Each row has a name. Each piece below is followed by the name of the row it came from, unless a question asks for something else. Each question is about the rows just above it. Places in a row count from 0.

q729: [159 138  81 120  85 138  65 146 132  87 137 138]
q476: [159 138  81 120 136 140  65 146 132  87 137 146]
q812: [127  85 110 154 121  99 141 106 165 120 106  76]
q372: [159 138  81 120  85 140  65 146 132  87 137 146]
q129: [159 138  81 120  85 138  65 146 132  87 137 146]
One entry of q729 was changed: [159 138  81 120  85 138  65 146 132  86 137 138]. Where, and from what?  9, [87]
[159 138  81 120 136 140  65 146 132  87 137 146] is in which row?  q476

q515: [109 120 108 119 191 126 101 158 185 190 121]
q476: [142 140 144 105 115 125 165  89  62 123  92]
q129: [142 140 144 105 115 125 165 146  62 123  92]
Where do [142 140 144 105 115 125 165  89  62 123  92] appear?  q476
Where does [142 140 145 105 115 125 165 146  62 123  92] differ from q129, and what was there?  2, [144]
asked: [142 140 144 105 115 125 165 146  62 123  92]  q129
One entry of q515 was changed: [109 120 108 119 191 126 101 158 184 190 121]. Where, and from what?  8, [185]

q642: [ 80  99 111 117 171 119 112 133 124  76  91]
q743: [167 118 145  90 112 162  99 107 165 166 149]
q476: [ 80 151 114 118 106 132 102 126 165  78 102]
q129: [172 104 151  89 110 175  99  91 179 178 155]
q729: [131 102 133  92 142 143 104 120 147 120 119]
q661: [144 145 148 122 107 153 177  92 136 151 141]
q812: [ 95 101 117 143 123 122 159 141 139  89  95]
q372: [106 143 128 128 147 119 180 120 124  88  93]
Changed q129: [172 104 151  88 110 175  99  91 179 178 155]. Place and old value:  3, [89]
asked: [172 104 151  89 110 175  99  91 179 178 155]  q129
Which row holds [ 95 101 117 143 123 122 159 141 139  89  95]?  q812
Where do [ 80  99 111 117 171 119 112 133 124  76  91] appear?  q642
Changed q812: [ 95 101 116 143 123 122 159 141 139  89  95]. Place and old value:  2, [117]

q812: [115  97  99 115 134 100 109 141 138 128 121 132 154 114 130 108 121 118
 128 156 162  90  84 133 113 133 147 136 106 132 137 126 121  92 124 134
 110]
q743: [118  99 121 133 135 104 102 122 171 124 140 113 136 117 129 151 116 118
 147 140 139 119  87 132  97 135 134 120 115 127 102 118 132 101 134 136
 140]
q372: [135  86 114 123 141  96  84 127 162 129 118 119 140 113 128 147 119 111
 125 140 161  94  75 129 118 105 135 124 108 140 116 105 144 115 125 172
 127]
q511: [117  91  98 114 134 107 108 117 141 137 114 119 154 115 132 104 121 123
 138 153 154  87  91 132 124 128 137 123 106 124 166 118 121  98 124 137
  94]
q661: [106 100 117 151 130 133 101 120 146 130 113 131 140 115  75 112 144  99
 144 128 145 138  84 136  81 142 153 119 148 168 120 132 129 116  81 120
 150]
q33: [117  97 116 121 124 123 120 117 142 126 128 109 160 116 129 145 114  99
 123 149 137 103 100 130  82 142 145 119 124 119 119 127 130 110 125 119
 150]
q515: [110  93 112 115 100 121 141 118 132 128 132 105 174 117 133 130 108  81
 118 140 139  94  99 137  80 149 141 120 127 121 129 153 122 111 122  89
 146]
q476: [136  85 121 124 138 117  93 102 177 129 115 103 127 133 129 151 111 113
 146 138 143 108  95 137  93 124 127  96 120 133 116 107 143 133 133 156
 133]
q729: [120  89 117 122 133 114 103 116 156 129 118 109 137 119 128 138 117 111
 136 139 145 104  92 135  91 132 132 116 119 133 120 119 132 115 126 136
 134]
q129: [112 134 119 130 130 127 116 108 146 126 139 122 168 113 128 163 120 123
 151 184  91 124 105 126  91 155 155 119 118  87 104 116 132  95 134 119
 163]
Changed q372: [136  86 114 123 141  96  84 127 162 129 118 119 140 113 128 147 119 111
 125 140 161  94  75 129 118 105 135 124 108 140 116 105 144 115 125 172
 127]. Place and old value:  0, [135]
[120  89 117 122 133 114 103 116 156 129 118 109 137 119 128 138 117 111
 136 139 145 104  92 135  91 132 132 116 119 133 120 119 132 115 126 136
 134] is in which row?  q729
Where does [117  98 116 121 124 123 120 117 142 126 128 109 160 116 129 145 114  99
 123 149 137 103 100 130  82 142 145 119 124 119 119 127 130 110 125 119
 150] differ from q33, and what was there?  1, [97]
One entry of q476 was changed: [136  85 121 124 138 117  93 102 177 129 115 103 127 133 129 151 111 113
 146 138 143 108  95 137  93 124 127  96 120 132 116 107 143 133 133 156
 133]. Where, and from what?  29, [133]

q812: [184 162 108 117 145 129]
q729: [139 138 122 121 135 131]
q515: [135 127 131 127 127 130]
q372: [100 106 141 129 126 130]
asked: [139 138 122 121 135 131]  q729
asked: [100 106 141 129 126 130]  q372
One entry of q729 was changed: [139 138 123 121 135 131]. Where, and from what?  2, [122]
asked: [135 127 131 127 127 130]  q515

q812: [120 126 125 135 137 121 159 102 145 150 113 133]
q729: [147 137 150 137 118 149 110 115 130 130  94  99]
q515: [139 138 142 144 114 143 134 124 128 138  78 105]
q511: [136 118 142 150 127 148 151 137 162 123 134 115]
q372: [122 120 119 121 131 119 155 108 165 137 116 138]
q661: [113 108 131 137 122 136 126 144 135 132 134 141]
q642: [ 86 127  93 122 147 140 159  98 184 153 125 140]
q550: [124 107 143 124 132 171 101 142  97 132 146 124]
q129: [120  94 112 116 126 163 101 133 113 134 121 113]
q743: [ 97  87 123 131 143 158 117 107 149 161  83 142]
q476: [116 106 116 118 119 159  98 131 103 121 130 112]
q33: [116 126 133 148 120 128 137 146 157 131 130 122]
Where does [136 118 142 150 127 148 150 137 162 123 134 115] differ from q511, and what was there?  6, [151]
One entry of q476 was changed: [116 106 116 118 119 159  98 131 104 121 130 112]. Where, and from what?  8, [103]
Where do [120  94 112 116 126 163 101 133 113 134 121 113] appear?  q129
asked: [122 120 119 121 131 119 155 108 165 137 116 138]  q372

q550: [121 129 110 127 144 138 151 139 113 130 125 150 103 107 149 117 127 152
 119 144 139]
q372: [129 155 154 146 133 158 111 119 147 114  96 114 112 152 133 142  89 137
 143 120 103]
q511: [112  88 127 111 100  99 119 102 148 154 133 111 128 190  95 124 136 124
 154 131 178]
q812: [117 146  82 119 129 108 156 111  85 132 150 151 102 149 102  97 149 156
 127 144 119]
q729: [128 168 111 125 101 120 147 122 107 122 145 139 146 136 120 107 141  97
 120 107  90]
q33: [113 141 147 136 130 174 149  98 140 117 100 138 100 123 115 133  97 148
 129 127 120]
Changed q511: [112  88 127 111 100  99 119 102 148 154 133 111 128 190  95 124 135 124
 154 131 178]. Place and old value:  16, [136]
The row with [112  88 127 111 100  99 119 102 148 154 133 111 128 190  95 124 136 124
 154 131 178] is  q511
Which row holds [113 141 147 136 130 174 149  98 140 117 100 138 100 123 115 133  97 148
 129 127 120]?  q33
Where does [129 155 154 146 133 158 111 119 147 114  97 114 112 152 133 142  89 137
 143 120 103] differ from q372, and what was there?  10, [96]
Changed q812: [117 146  82 119 129 108 156 111  85 132 150 151 102 149 102  97 149 156
 128 144 119]. Place and old value:  18, [127]
Where does [112  88 127 111 100  99 119 102 148 153 133 111 128 190  95 124 136 124
 154 131 178] differ from q511, and what was there?  9, [154]

q642: [111 126 116  94 143 112 143 123 113 118 104 103 133 170 117 105 143 138
 146 137 147 109 121]
q729: [115 117 124 138 119 131 120 122 176 120 133 156 152 119 139 149 114 128
 110 126 123 187 126]
q661: [108  93 125 133 122 127 123 108 142 117 128 106 131 183 102 110 106 128
 151 110 129 136 132]
q515: [115 117 124 138 119 131 120 122 176 120 188 156 152 119 139 149 114 128
 110 126 123 187 126]
q511: [119 119 145 139  97 143  95 151 131 140 144 109 135 126 150 114 145  95
 130 130  90 106 139]
q743: [170 149 141 128 129 134 128 132 104 142 125 107 106 116 121 111 127 122
 145 116 123  94 136]
Which row holds [108  93 125 133 122 127 123 108 142 117 128 106 131 183 102 110 106 128
 151 110 129 136 132]?  q661
Where does [111 126 116  94 143 112 143 123 113 118 104 103 134 170 117 105 143 138
 146 137 147 109 121] differ from q642, and what was there?  12, [133]
One entry of q729 was changed: [115 117 124 138 119 131 119 122 176 120 133 156 152 119 139 149 114 128
 110 126 123 187 126]. Where, and from what?  6, [120]
The row with [119 119 145 139  97 143  95 151 131 140 144 109 135 126 150 114 145  95
 130 130  90 106 139] is  q511
The row with [115 117 124 138 119 131 120 122 176 120 188 156 152 119 139 149 114 128
 110 126 123 187 126] is  q515

q729: [162 105 127  92 134 106]
q476: [ 82  84 125 126 135  84]
q515: [ 77  86 130 127 137  85]
q550: [140  99 131  94 138  97]
q661: [139  98 125  89 142  93]
q743: [183 139 137 114 120 142]
q33: [ 79  91 127 130 133  92]
q372: [176 120 131  93 132 118]
q511: [ 92  78 126 117 136  80]
Changed q661: [139  98 125  89 141  93]. Place and old value:  4, [142]
One entry of q515 was changed: [ 77  86 130 128 137  85]. Where, and from what?  3, [127]
Changed q661: [140  98 125  89 142  93]. Place and old value:  0, [139]
Where do [176 120 131  93 132 118] appear?  q372
The row with [ 92  78 126 117 136  80] is  q511

q476: [127 137  95 142 169  99  94 120]
q511: [127 132 113 134 146 115 113 124]
q515: [129 115 175 107  68 171 177 139]
q729: [127 135 104 139 159 106 104 123]
q550: [126 141  81 148 187  86  79 116]
q129: [129 124 144 121 108 142 144 132]
q372: [127 135 103 139 161 105 102 122]
Where does [127 133 113 134 146 115 113 124] differ from q511, and what was there?  1, [132]
Where does [127 135 104 139 159 106 104 124] differ from q729, and what was there?  7, [123]
Changed q550: [126 141  81 149 187  86  79 116]. Place and old value:  3, [148]
Where does [127 137  95 142 169  98  94 120] differ from q476, and what was there?  5, [99]
Which row holds [127 135 103 139 161 105 102 122]?  q372
Where does [129 115 175 107  67 171 177 139] differ from q515, and what was there?  4, [68]

q812: [129  59 105 122 111 142 146 103 125  86  96 145 117 103 143 116 137 132
 141 167 155 109 152  96 160 111 187 138]
q729: [131  59 106 123 112 141 142 104 123  87  95 145 119 104 143 117 137 130
 140 166 153 110 151  97 159 112 187 136]
q33: [115  71 103 117 105 140 155  93 133  84  98 143 109 104 138 114 133 142
 143 170 162 106 155  96 156 111 176 142]
q743: [115  71 103 117 105 140 155  93 133  84  98 143 109 104 138 114 133 142
 143 170 162 106 155  96 158 113 187 134]
q511: [141  67 112 128 121 138 131 118 116  97 101 142 127 110 142 123 137 122
 136 155 141 116 143 104 154 115 183 130]
q515: [143  68 113 128 123 138 129 121 115  99 102 141 129 111 141 124 138 120
 135 152 138 118 141 106 153 117 182 130]
q661: [136  62 109 125 117 140 137 111 120  92  99 144 122 107 142 121 137 126
 138 161 147 113 147 100 157 113 186 133]
q372: [124  64 104 120 109 142 149  99 128  85  96 144 114 104 141 116 135 135
 142 169 157 108 153  96 159 111 185 139]
q129: [146  70 115 130 126 137 126 124 113 103 103 141 132 113 142 125 139 117
 134 149 135 120 140 107 152 118 181 128]
q642: [138  63 110 125 118 138 136 113 119  93  99 143 124 107 142 121 137 124
 138 160 145 114 146 101 156 114 185 132]
q550: [133  60 106 124 114 140 141 107 122  88  96 144 120 105 143 118 137 129
 140 165 151 112 150  98 159 112 188 135]
q476: [138  65 111 126 119 138 133 115 118  94  99 143 125 109 143 121 137 124
 137 157 143 115 144 102 156 115 184 132]
One entry of q515 was changed: [143  68 113 128 123 138 129 121 115  99 102 141 129 111 141 124 138 120
 135 151 138 118 141 106 153 117 182 130]. Where, and from what?  19, [152]
Where does [124  64 104 120 109 142 149  99 128  85  96 143 114 104 141 116 135 135
 142 169 157 108 153  96 159 111 185 139] differ from q372, and what was there?  11, [144]
Where does [125  64 104 120 109 142 149  99 128  85  96 144 114 104 141 116 135 135
 142 169 157 108 153  96 159 111 185 139] differ from q372, and what was there?  0, [124]
One entry of q642 was changed: [138  63 110 125 118 138 136 113 119  93  99 144 124 107 142 121 137 124
 138 160 145 114 146 101 156 114 185 132]. Where, and from what?  11, [143]

q812: [138 116 136 136 110 134 114 114 122 121 112 140 124 128 128 116 131 126
 132 125 107 143 134 127 113 139 115 139 117 119 140 116 118 129 138 136
 111 135 152 125 121 153 105 149 162 112 140 139 133  99 123 140  99 133
 145 125 111 117 153 116 104 109 167]
q511: [138 116 136 136 110 134 114 114 122 121 112 140 124 128 128 116 131 126
 132 125 107 143 134 127 113 139 115 139 117 119 140 116 118 129 120 130
 130 130 121 120 152 130 109 140 137 125 131 135 118 131 111 113 114 135
 121 135 140 118 130 126 148 130 132]
q372: [138 116 136 136 110 134 114 114 122 121 112 140 124 128 128 116 131 126
 132 125 107 143 134 127 113 139 115 139 117 119 140 116 118 129 120 130
 130 130 121 120 152 130 109 140 137 125 131 135 118 131 129 130 112 136
 121 122 130 119 129 134 115 131 129]
q33: [138 116 136 136 110 134 114 114 122 121 112 140 124 128 128 116 131 126
 132 125 107 143 134 127 113 139 115 139 117 119 140 116 118 129 120 130
 130 130 121 120 152 130 109 140 137 125 131 135 118 131 129 130 112 121
 128 151 126 126 149 127 156 107 127]
Changed q372: [138 116 136 136 110 134 113 114 122 121 112 140 124 128 128 116 131 126
 132 125 107 143 134 127 113 139 115 139 117 119 140 116 118 129 120 130
 130 130 121 120 152 130 109 140 137 125 131 135 118 131 129 130 112 136
 121 122 130 119 129 134 115 131 129]. Place and old value:  6, [114]
asked: [138 116 136 136 110 134 114 114 122 121 112 140 124 128 128 116 131 126
 132 125 107 143 134 127 113 139 115 139 117 119 140 116 118 129 120 130
 130 130 121 120 152 130 109 140 137 125 131 135 118 131 129 130 112 136
 121 122 130 119 129 134 115 131 129]  q372
Which row holds [138 116 136 136 110 134 114 114 122 121 112 140 124 128 128 116 131 126
 132 125 107 143 134 127 113 139 115 139 117 119 140 116 118 129 138 136
 111 135 152 125 121 153 105 149 162 112 140 139 133  99 123 140  99 133
 145 125 111 117 153 116 104 109 167]?  q812
Where do [138 116 136 136 110 134 114 114 122 121 112 140 124 128 128 116 131 126
 132 125 107 143 134 127 113 139 115 139 117 119 140 116 118 129 120 130
 130 130 121 120 152 130 109 140 137 125 131 135 118 131 129 130 112 121
 128 151 126 126 149 127 156 107 127] appear?  q33
One entry of q511 was changed: [138 116 136 136 110 134 114 114 122 121 112 140 124 128 128 116 131 126
 132 125 107 143 134 127 113 139 115 139 117 119 140 116 118 129 120 130
 131 130 121 120 152 130 109 140 137 125 131 135 118 131 111 113 114 135
 121 135 140 118 130 126 148 130 132]. Where, and from what?  36, [130]
Where does [138 116 136 136 110 134 114 114 122 121 112 140 124 128 128 116 131 126
 132 125 107 143 134 127 113 139 115 139 117 119 140 116 118 129 121 130
 130 130 121 120 152 130 109 140 137 125 131 135 118 131 129 130 112 136
 121 122 130 119 129 134 115 131 129] differ from q372, and what was there?  34, [120]

